Known rows, with every way that one mark hangs from another:
j737{j548 j972{j346 j978} j990}: [ 310  117  372 -134 -165  285   82 -377  -98 -422   40  211 -232  577
  291  -17  160  426  -16  192  262 -358  -66 -222 -186 -187   40   78
 -704   44   83   96  289 -190 -153  289 -163 -448   22  292  -74  549
   94 -681 -727  167 -138 -475  199 -254  226  732 -183]
j972{j744{j490 j997{j677}}}: [ 134 -296  113  -39  -28 -141 -328  151  238  214 -166 -256  427  -91
  218  183 -455  528  182    6 -251 -295   26   99 -186 -226   54  -90
 -377  252   81   53  -62   69  114   63 -557  375  -53  135  184  219
 -109  250 -327  138 -210 -175 -110   17   68 -146  -22]
j990{j636{j489{j490{j744}} j677{j848}} j997}: [ 511  111  240  -75 -148  339 -142  321  -45  103  187  146  105 -119
 -463 -168  145  -85  203 -105    3  412  323  311  -96 -685  -16 -168
  201  171   92 -440 -455  130  132  102 -102  358  159  526  237  -26
 -248  -39   78  -26   66 -281  185   34 -211 -351 -236]
j346{j636{j489 j677}}: [ 567  -30   61  257   87  183   44  118  -86  -30 -307 -113 -290  320
  134  -98  132   64   -4   -2    1   31 -143  -83    2 -412  202 -179
  215  331 -210  -94  -84 -212 -119   78   50  154  -65  496  223  365
  -56 -220 -215  241  227 -191  242 -255   82  128 -357]
j978{j636{j489{j490}} j744}: [ 585  129  207    9  211  421  150  187  -25  427  -23   93   50  160
   52 -354 -284  -29   55 -202  -90    5   35 -177 -309 -391  108 -319
  575  -28   48  124  -34   21 -464 -150  176  299   33  209  441  397
 -240 -254 -210  175  127 -234   28   30 -143 -128 -248]
j737{j972{j346 j978{j636{j489}}}}: [ 381   30  480 -124  155  281  134 -194  101  -91 -279   80 -226  342
  250  -39  -25  182 -148   96  171 -453   34 -201 -192 -169   70 -254
 -265 -167  116  -14  340 -161 -339 -141   66   -6  -15  219  186  325
  -26 -514 -584  198  -38  -57  117 -216  135  359 -119]
j978{j636{j489 j972{j346 j737 j744}}}: [ 441  117  343  101  195   -5  262 -196  394  -60 -398  123 -174  330
  218  164  -50  129 -475   76  173 -341   14 -199  -16  -43  -19 -330
  134 -328   31  221  234 -157 -472 -277 -173 -112  148  117  510  452
 -155 -490 -648  320   52 -141  184 -111  -35  171  -98]
j972{j346 j744 j978}: [ 277  -23  495    7   97   66  -64 -228  -60   90 -292  -99   -7  195
  389  250 -223  372   80   -5    0 -343  108  -65 -289 -289  -82 -121
 -325 -301  135   74  160 -328  -76 -139   23  -74   26  -28  199  314
  -80 -361 -475  326 -154 -216  291 -322  192  185   41]
j490{j744 j997{j677{j548{j636} j978} j990}}: [ 182   42  -83 -223 -165 -322  -90  404  121  338  430   68   80 -148
   54  146 -119  382  352  -16  -94  207  256  166  453 -567  557 -207
   67  120  139  156  -20   16   87  -47 -335  308  142  506 -423  -31
   38  104   15 -443  115  324   56 -117 -224  362  230]
j636{j489{j978} j972{j737{j346 j548} j744}}: [ 396   59  331  -31 -258   35  215 -305  200 -301 -270    7 -363  486
   12  178  290  291 -355   48  407    2   80 -144   31 -353  -83 -268
   23 -302 -137  151  313 -284 -195   33 -427 -458  352  448  195  608
 -100 -632 -460  270  152 -411  213  -14  -52  263 -284]
j636{j489 j972{j346 j737}}: [ 411   76  158  134 -112   -9  236 -124  221 -176 -340  103 -199  316
   85   65  154  191 -327   85  236  -42    9 -142  143 -121    5 -219
  213 -175  -13  131   65  -68 -275 -150 -228 -158  282  226  286  505
  -82 -416 -475  266   79  -95  247  -91  -69  241 -180]
j848{j677{j548} j997{j490}}: [ 163 -202   19  -85  -33 -241   43  242  -43  173   -6  110  211 -164
  -13 -165 -373 -209  278 -444   76  227  142  357  359 -141  764  -54
   98  267  -41  -92 -391  103   56  113  272  346   23  445  -74  145
  -28  324 -146 -676  299  169  127 -102   23  463   26]
j744{j490{j997{j677}}}: [ 207 -208  -56  -57 -104  -97 -203  330  253  296   43 -106  220 -227
  158  108 -244  449  282  -20 -216  -63   70  110   76 -310  256 -143
 -143  252   14  159 -154  113  -21    4 -475  480  -58  246   27  142
   24  327 -150  155 -185   14  -92   14  -34  -27   19]
j744{j490 j997{j677{j548 j848} j990}}: [  57 -258 -132   21 -103 -165 -191  478   13  190  199 -163  492 -218
 -112  -15 -509  204  167 -131 -203 -206   32  255   48 -168  650  -35
 -352  270  232 -228 -269  287   27  -29 -385  448   41  445   -7   49
  -25  556 -184 -473  -77  297 -183  -74  -58   54  264]
j737{j972{j346 j978} j990{j636}}: [ 399  185  431 -276 -118  298   -8 -355  -86 -188   66   73 -123  372
  278 -150  -53  454  -89  -19  185 -271   52 -159 -245 -151    4   46
 -566   90  143   38  220    9   30  164 -276 -324   52  230  141  208
  -96 -563 -506  216 -275 -246  129 -133  231  425 -221]
j489{j636{j677{j848 j978}}}: [ 361  207   69  -63    6  125  432  429 -169  206  119  133  -99   17
 -252 -124  -73  -60   91 -340  -68  194   24   89  241 -144  572 -119
  132   90  129 -321 -223 -182   44   54  134  346   88  375  235   97
   11   -5  173   81  277  -19  377  -91  108  -76  101]
j737{j346 j972{j978} j990}: [ 368  -36  339 -270 -143  320   59 -358   -7 -473   68  155 -280  464
  318 -267  122  394   95  116  331 -190  -40 -160 -216 -159  206   99
 -770  216    5   11  188 -148    7  458 -227 -258  -91  204  -24  472
   11 -467 -473  108 -149 -351  234  -46  343  511 -154]
j636{j677{j978} j972{j346{j744} j737}}: [ 161  119  147  115  -48 -199  311 -302   79 -420 -204  -23  -52  253
   -6  271  297  136 -154 -103   78   42  -40 -224  404   -4    5 -140
  -89 -190  -55  112  111 -161  -91   54 -248 -113  257  212   98  391
  178 -442 -370  246   90 -298  540 -163   76  244   71]
j744{j490 j997{j677{j548{j346} j848}}}: [  71 -337  -28  152 -116 -122 -152  460   47   19  142 -286  327  -49
   76  -61 -273   84  213 -152   79 -156  147  176  -12  -57  594    2
 -518  357  220 -262 -123  154   33   92 -437  411  -48  373 -184  167
   61  459 -194 -454   25  -45  -67  129   17   45   41]
j744{j490 j997{j677{j548{j636{j489}}}}}: [ 197 -320   16  107  -21 -107 -233  317  -31  189  -79 -249  179  -37
  117  -12 -240  192   29  114  -85 -191  -61   45  -38 -174  307 -119
 -223  442   38 -246   76   67  102   38 -431  366   53  391  -39  284
  -36  336 -249 -288  119  -94 -176   21  -63   83 -292]
j548{j636 j677{j848{j997{j490}} j978}}: [ 184   89 -104    1   18 -190  148  426 -463 -149   55  517 -241  420
  -86 -189   33  -54  475 -239  179  336 -128  426  346 -315  791 -118
 -277  669 -172 -255  -90 -242   14  144  459  161  199  538  -89  117
   -1  180  340 -539  264 -195  337 -263  131  678   71]
j972{j346 j737 j744}: [ 233  168  206   25  -11  -74  150  -57  211  -41 -145  101   89  318
  320  316  -92  390 -141   23   40 -380   75   21 -116 -129  -43  -31
 -183 -152  190  442   83 -217 -321   20 -207 -259  214   43  214  462
  -10 -526 -681  359 -185 -181  306 -314  102  340   33]
j489{j636{j677{j997} j972{j737 j744{j490}}}}: [ 323 -143  222  149   70   87  135  101   26  -13 -235   41 -153   61
   23  243  -75   77 -120 -160  -52   60 -106  -13  128  -13   28 -142
   38 -180   24   34 -127 -242  -61  -83 -224  145  177   28  506  296
 -109  -51 -210  427  130 -368  522  -80  -34 -347  185]
j978{j636{j972} j744{j997}}: [ 454  -89  110  148  172  203  129  -43  181  282  -91  -60   29  159
  319  -74 -369   98   37 -327 -236 -190   42 -236   30  -29   81 -336
  337  -31   37  114  -21   65 -371 -112 -246  285   34  217  327  320
 -133  -35 -231  198   34 -102   30   78 -177 -116  -98]
j990{j636{j677 j972}}: [ 567    5  201   90 -152  200   39   27   10  164  -21 -290 -134   -6
  113   32   38  137  -94 -330  -28  375   74  -62  316 -212   79 -177
  185   24  -85 -203 -236   66  259  -13 -398   89   28  332  279  -13
  -64  -99   53  228   -3 -149  245    6  -89 -124 -329]
j346{j636{j489{j490 j978} j972} j744{j997}}: [ 297 -150  219  150   78   10  -65 -133  142 -203 -231 -118 -128  376
  141 -210   32  421   -2   50   15   52  -17  -98 -127 -308  177 -275
  272   26 -334  101  414  -75 -382  -29 -350  120  164  603  268  453
 -261  -71 -179  305  167 -289   -7  153  -48 -404  -55]
j636{j489{j490{j744 j997}} j972}: [ 437 -123   80  -21  -94   85  -81  280  244  112   34    9 -254  -44
   35 -145   65  278  205   68   84  401  216   98   36 -519    0 -308
  511 -136 -181  127  -95   22 -147 -104 -345  402  149  366   -8  357
 -185   -3  -13  205   96 -183   90  274 -237 -428   35]
j490{j744 j997{j677 j990}}: [ 322  -37  -55 -243 -240  -90 -260  413  450  378  301  159  186 -261
   83  183 -274  586  420   23 -193  132  260  180  287 -687  310 -251
  171   19  122  351 -317   91  -68 -100 -509  408  -52  356  -97  -26
  -85   99  -90   68 -178  407   24  -61 -216   28  228]
j490{j744 j997{j677}}: [ 362  -29  -29 -145 -238  -83 -229  419  462  366  232  105   69 -224
  234  114 -185  495  427   -6 -106  137  301  137  129 -598  199 -205
  105   94   49  377 -238  -26  -98   56 -435  435 -129  296 -130  146
  -52   26 -115  121  -65  119  125   28 -156  -10   58]
j677{j548{j346{j636{j489}}} j997}: [ 447  -33  142  312   18   45  122  259 -200 -160  -79 -101 -254  538
  198 -352   25 -153  102  -76  386  183   22  107   29 -187  778    0
   27  301  -60 -150    2  -80 -191   53   96  -57   16  442   27  367
 -138  -62 -225 -298  428 -178  208 -115   12  341  -98]
j978{j636{j677 j972} j744{j490 j997{j990}}}: [ 338 -396    4  180  239  247  -15   11  -52  179  -95 -231  132  -50
   53  170 -356    5   89 -342 -453 -266 -105 -211  138  -81  -98 -414
  282  -10   39  -52 -200  137 -207 -251 -441  498   97  280  290  137
  -11  170 -222  270  -92  -73   27  -21 -223 -333   95]
j848{j677{j978{j636}} j997{j490 j990}}: [ 143  -75  -99 -432   79 -338  236  167   74  156  -45  355  301  -26
 -388  -90 -504  -29  256 -488 -102   81   79  244  614 -219  818 -336
  241  309   -1  -26 -354  339 -105 -210  277  485   82  574  132 -159
 -148  257  -19 -555  180  452 -159 -207   21  608  310]
j997{j490 j677{j548} j990}: [ 175 -244  124 -228 -107 -121 -214  218   73  392  210    8  390 -289
  127  -73 -353  317   94 -149 -184  109  183  199  488 -357  698  -40
  122   90   78  -75 -252  194  157   -3 -229  174   13  342   13   40
   -3  330 -148 -421 -174  614 -133 -195 -175  435   59]
j548{j636 j677{j848 j978{j744} j997{j990}}}: [ 310  329 -103  171   -9   60  181  471 -681  -17  161  463 -117  480
 -213 -246 -105  -84  552 -281  174  430 -250  295  132 -536  816 -105
 -197  435   40 -222 -101 -217 -128   17  598   17  284  374  123   46
 -131   21  381 -490  346 -266  547 -324   37  582  179]
j990{j636{j489} j997{j490{j744} j677}}: [ 412 -103  337 -424 -264  -15 -467   61  348  377  -14  206  354 -292
 -204  -52 -102  369  145   24 -168  208  514  248  222 -702   27 -221
  272  318   36 -181 -273  308  327   49 -434  248   62  444  207  -70
 -298   85  -34  -74 -212  192 -290  -25 -313  105 -428]
j677{j848 j997{j990}}: [ 418  136  -63   25 -154   64   93  492 -162   15  157  334   81  192
 -248 -235 -396   62  342 -264   61  308  -91  447   82 -407  870   -7
  -31  188   46 -149 -484  154 -212  -26  203  219   20  316  444   32
 -315  163   59 -162  162   97  278 -248   57  196  457]
j346{j744{j490{j997{j990}}}}: [ 111 -135   86  -70  105 -172 -221  167  200   35   36  -61  282  -81
    5  172 -342  478  329   71 -350 -113   21  195  109 -205  425 -132
 -100  132  -92  195   16  117  -36  -49 -550  284    3  248  115  140
   17  256 -162  364 -298   51 -187  -79   66 -169  286]
j978{j636{j489 j972}}: [ 629   -9  208  120  143  146  228   55  268  166 -229   55 -232  189
  154 -206  -94   29 -196  -59   76   94   13 -169  153  -89  348 -373
  400  -11 -121 -104   -1  -18 -277 -210 -153  230  -64  287  506  278
 -184 -101 -192  209  206   10   14   64  -86  -27 -175]
j548{j346 j636 j677{j997}}: [ 433  -43  113  381   -9  250   85  467 -323 -210   89  262 -419  657
  351 -142  267   51  467   32  469  410 -134  155  248 -286  693  -96
 -352  522  -37 -170   15 -416 -141   70   47 -106   21  241  -21  139
    7  -35  154  -88  227 -398  512  -67   29  420 -211]
j744{j490 j997{j990}}: [ 160 -357 -181  -49   10  -22 -121  354    3  146   71 -158  297   34
  -18   73 -448  430  268  -58 -429 -280   -1  170   86  -73  281 -178
   -3  389   56  -20 -253  266  -53  -76 -648  408  121  424   72  123
  -42  376 -190  224 -293  202 -389 -100  -44 -147  237]
j848{j677{j548} j997{j490 j990}}: [ 114 -217   -5 -181  -32 -246   15  241  -58  183   67  161  323 -198
 -167  -96 -466 -117  273 -421   -9  222  101  397  515 -225  876 -106
  163  190   27 -115 -466  230   86  -48  206  322   99  503  -42  -29
  -61  389 -123 -730  185  453   31 -193  -42  496  195]
j346{j636{j677 j972} j744}: [ 410 -122  257  380   95  -25  -50 -234  149 -268 -306 -165 -170  260
  360   78  197  227   23  -38  -28  179 -134 -161  211 -199  285 -122
  -33   73 -314   73  166 -235  -61  123 -147   19 -175  294  257  333
   28 -173 -202  296  147 -370  452 -160  105  -21 -113]
j346{j744{j997{j990}}}: [ 176  -27  119  -63   64  -67 -134   87  220  -25   27  -11  329  130
   17   42 -425  482  226   55 -299 -148  -13  106  135 -151  463 -103
  -65  162  -16   42  -50  121  -61   39 -503  146   10  310  215  177
  -92  118 -209  254 -214  178 -160  -77   73  -76  130]

Rows:
[ 211  -85   61  -88  174  155 -202 -288 -211  -76  -81  162  -20  339
  209  -32 -424  280  176 -167 -207 -506   73 -254 -263 -210 -264  -78
 -103  221   43  255  -53 -157 -288  215 -111  -67  214  208   71  660
 -106 -214 -480  248 -288 -180  -70 -149  113  362  -87]	j972{j737{j990} j978{j744{j997{j490}}}}
[ 505   35  108  236   18  212  100  325 -365   13  -79  -88 -195   96
 -140 -282  -73 -359   72 -122  146  317 -148  132   27 -292  414  -42
  213  136 -110 -443 -402 -142   30  130  123  231   71  363  259  356
 -100    1 -155  -96  460 -159  420 -107   -6    9 -146]	j636{j489 j677{j548 j997}}
[ 194 -225 -126  -85   26  -51 -102  369   72  222  133  -83  149  -98
   26  142 -310  424  323  -41 -351 -118   47  225  172 -234  349 -186
   66  216    0  128 -205  175  -68 -116 -533  402  110  360   11   77
   30  345 -106  291 -294  206 -248 -100  -47  -92  284]	j744{j490{j997{j990}}}
[ 311 -273  184  142  -29   28   27 -229  173 -384 -294 -287 -268  359
  373  204  181  300  -76   16   67 -251 -111  -44   65 -191   10  -76
 -366   69 -193   23  132 -161  -20  225 -379  -56   -5  360  -14  406
   20 -210 -355  174    0 -397  339 -137   97  109 -210]	j737{j346{j636{j677 j972{j744{j997}}}}}
[ 456 -126  212  200 -120   42  167  -31    3  -11  -83   78 -272  297
  460  127  221  316  -22    2  138  176  -69  -16  302 -142  269 -156
   15   35  -67   20  214 -157  -98  -73 -193  -63  110  152  153  234
  -31 -232 -173  146  125 -275  412 -146  -65  290 -158]	j548{j636{j972{j346}}}
[ 336  -99  118 -392  -75   17 -174  203   -1  364  152  -12  200  -60
  -39  -10 -409  447   79 -266 -331   51  237  293  415 -344  411 -142
  326  215  -42   -6 -238  358  175 -106 -409   50  133  450  183 -122
 -163  130   38   88 -431  470 -404 -233 -118  243  -29]	j997{j490 j990{j636}}
[ 422 -180  359  209  -15   90   50 -210 -133  -33 -225   10 -380  319
  494  201  178  293    6   12  157   55  -31 -162  166 -210  112 -220
 -145 -115  -45  -72  314 -300  -77 -185   -8  -74   72  101  112  247
  -41 -266 -181  137   99 -300  414 -226    2  333 -135]	j548{j636{j972{j346 j978}}}
[ 519 -193   62  380   11  111   92  -45   18  -85 -218 -177 -319  266
  408   16  249  157    9 -162   -7  201  -96 -146  264 -224  218 -165
  135  163 -227    4  -62 -199  -95   74  -96  113  -82  398  170  292
   27 -130 -146  213  184 -236  430 -183   -6   75 -154]	j346{j636{j677 j972}}
[ 496  -93  183   86  -79  203   79  120   68   79 -119  -48 -135  116
   45 -319   76  190  -14   -5  154  454   23  -35   46 -321  191 -215
  414  -54 -160 -137  -75   55  -63  -81 -144  233  120  277  308  366
 -209  -19  -36  129  154 -223  125  205 -121 -252 -172]	j636{j489{j490} j972}
[ 285   18  446  -58  -17  169  262   65  234  129   66  152   43    8
  170  -54   18  390  -97    7  -20  151   82  -57  100  -27  285 -118
  236 -449   83  163  236  -58 -234 -180 -218   52  139   36  360  281
 -100 -160 -169  382  -27 -190  315   82 -131 -414  100]	j489{j490 j636{j972{j346{j744}}}}
[ 375    4  278  -48  -75  -19 -115  -69  222  185 -122 -330   75   91
  218   94 -304  434 -116 -203  -98   13  160   55   68 -126   41 -144
  -27    2  -21  -62    7  162  232  -40 -597    2  118  273  279   60
 -227   -7  -90  200 -178 -143  -85   88  -37 -178 -222]	j990{j636{j972{j744{j997}}}}
[ 323  -35   43  -33   84  146  225 -165  310  -33  -38   78   33  315
  131  147 -270  189 -171 -200 -144 -464   14 -270  160  -43   41 -329
  142 -170  159  324   32  138 -511 -151 -381  -45  229  278  212  356
  -83 -267 -448  115 -161   83  -12  -95 -208  224   -3]	j978{j636{j972{j737{j346}}} j744{j997{j990}}}
[ 186  -92  130  199 -175 -136   17  162   91  -15   54  -29   68   33
  262   60  -81  145  -80  -48  197  -75  -27  118  171 -138  518   -6
 -422   18  154 -232  102   -1  -72   34 -179  126   89  312  -39  212
  -28  144 -245 -518  215  -56  342  -25  -85  315  -90]	j744{j997{j677{j548{j636{j972{j346}}} j848}}}
[ 399  243  -33  -93 -284  116  295  -74  146 -431  199  318 -209  635
  101    5  183  330 -149  147  264 -249  -41 -151   11 -104  208  111
 -419  284   13  370   -1 -111 -321  452 -389 -541   88  387  -20  713
   70 -633 -644  163 -100 -412   85 -221  122  791 -291]	j972{j737{j346 j548 j990}}
[ 362   50   86  197 -140   86  186  122   68 -253   64  116 -301  719
  288  280  350  260  -32   88  315  -34   63 -123  309 -202  295  -97
 -230  276   70  229  221 -243 -263  115 -265 -412  120  375 -195  446
  146 -511 -376   52   53 -420  136 -221   -5  757 -372]	j972{j737{j548{j346 j636}}}
[ 285  228  204   17  -45   48   36 -299  209 -278   66  401  134  493
  116  140   94  378  -39  230   44 -210   64  -49  -59 -193   19   89
 -397  233  125  182  -70 -195 -149  424 -356 -412  201  251  250  575
  -33 -411 -697  240 -148 -464  114 -191   62  499 -177]	j972{j737{j548 j990{j997}} j744}
[ 464 -239  242  193  326  379  -65  -32 -314  312 -201 -202  -67   22
  217   88 -305 -121  230 -361 -308 -275   17 -344 -269 -254 -179 -369
   61  -24   71  -32  -77 -254 -229 -182  136  404 -129  105  274  277
   20 -128 -243  323   -6 -326  189 -238   29  -77  -58]	j972{j978{j636{j677} j744{j490}}}
